Below are the code and all the weights of a small trained network. Each question names an input and a class and asks about switching units off, where a switched-off unit gives its printed mean instead of its output.

import numpy as np


def w(rows, s, z=0):
    codes = np.array(rows[::2]) - 128.0
    scale = np.full(codes.shape[1], s)
    scale[-1] = z or s
    return codes * scale


def norm(h):
    return h / np.sqrt((h * h).mean(-1, keepdims=True) + 1e-5)


def f(y):
    return np.maximum(y, 0)


def log_softmax(a):
    a = a - a.max(-1, keepdims=True)
    return a - np.log(np.exp(a).sum(-1, keepdims=True))


def net(x, mask):
    res = np.array(x, float).reshape(1, 2) / 4 @ E
    u = 0
    for l in range(3):
        y = f(norm(res) @ A[l][:, :-1].T + A[l][:, -1])
        res = res + np.where(mask[u : u + 4], y, B[l][:, -1]) @ B[l][:, :-1]
        u += 4
    return log_softmax(norm(res)[-1] @ U[:, :-1].T + U[:, -1])


A, B = {}, {}
E = w([
[86,50,74,44,125,46],'x0',
[120,223,56,96,31,254],'x1',
],0.006)
A[0] = w([
[126,102,151,130,180,64,226],'0.n1',
[149,123,121,180,164,109,134],'0.n2',
[158,153,228,250,179,112,2],'0.n3',
[116,11,116,83,139,6,110],'0.n4',
],0.013,0.0012)
B[0] = w([
[80,70,70,100,81,48,193],'0.n1',
[191,122,65,154,84,68,162],'0.n2',
[180,94,191,179,110,253,231],'0.n3',
[68,208,173,121,212,134,247],'0.n4',
],0.022,0.012)
A[1] = w([
[104,184,145,93,156,169,129],'1.n1',
[231,55,154,80,112,139,54],'1.n2',
[122,1,116,43,132,60,104],'1.n3',
[226,150,115,84,149,69,1],'1.n4',
],0.019,0.0015)
B[1] = w([
[161,188,106,166,92,83,247],'1.n1',
[58,132,176,122,100,101,185],'1.n2',
[169,2,53,125,148,117,139],'1.n3',
[133,120,146,88,70,113,128],'1.n4',
],0.017,0.012)
A[2] = w([
[90,155,198,71,246,150,51],'2.n1',
[100,79,183,129,181,137,4],'2.n2',
[169,96,185,162,170,255,124],'2.n3',
[165,89,199,161,132,200,40],'2.n4',
],0.021,0.0019)
B[2] = w([
[73,72,140,19,157,81,209],'2.n1',
[158,160,113,143,105,175,161],'2.n2',
[145,53,249,198,102,83,254],'2.n3',
[129,108,181,177,114,225,237],'2.n4',
],0.018,0.014)
U = w([
[168,30,18,100,117,139,96],'0',
[28,143,146,33,200,77,185],'1',
[125,106,111,88,154,204,3],'2',
[159,251,69,156,72,126,164],'3',
[143,55,239,195,94,205,192],'4',
],0.011,0.0065)

Each question gives the input, the list of numbers given to net, and the class t.
The units are the neurons (one row each of A and B). Each row of codes is followed by its name. A weight is (code - 128) times the scale printed after its matrix; where a second scale follows, it is the last column's (A, B and U).
mask holds one flag per neuron, layer by layer. A switched-off neuron (its flag False) gives its mean, the last column of its row in B, instead of its output. The means were averaged over made-up inputs and are rounded, as every weight is.
A unit's drop is (log p(t) with every unit on - log p(t) with that unit switched off) / (log p(t) with every unit on - log p(t) with every unit switched off).
The circuit of an input: a set's keep is (log p(t) with only the set's units on - log p(t) with every unit switched off) / (log p(t) with every unit on - log p(t) with every unit switched off). Starting from all 12 units, units are removed one at a time, each time the one whose removal leaves the highest keep (on an exact tie, the one counted first), for as long as the keep stays at least 0.8.
units of the circuit, in order: the units of the circuit, biggest drop first
k most important neurons: the k neurons with the biggest drops, biggest first
top k neurons in layer l: the k neurons of layer l with the biggest drops, biggest first
drop of u: that unit's drop, to one decimal
input [5,5], class 0: most important neuron	0.n3
input [4,4], class 0: 4 most important neurons	0.n3, 0.n4, 1.n3, 2.n3
input [2,5], class 3: 4 most important neurons	0.n3, 0.n1, 2.n3, 2.n1
input [0,2], class 3: top 3 neurons in layer 0	0.n3, 0.n1, 0.n2
input [0,-6], class 1: 2 most important neurons	0.n4, 0.n1
input [-5,6], class 3: 2 most important neurons	0.n3, 2.n3
input [7,8], class 0: 4 most important neurons	0.n3, 0.n4, 2.n3, 1.n3
input [3,5], class 3: 4 most important neurons	0.n3, 0.n1, 2.n3, 2.n1
input [3,3], class 0: 3 most important neurons	0.n3, 0.n4, 1.n3
input [-4,5], class 3: top 2 neurons in layer 2	2.n3, 2.n4
input [4,2], class 1: drop of 0.n4	0.4
input [5,0], class 1: drop of 0.n4	0.4
input [8,1], class 1: drop of 0.n4	0.3
input [2,-6], class 1: drop of 1.n1	0.0
input [7,-2], class 1: units of the circuit, in order	0.n4
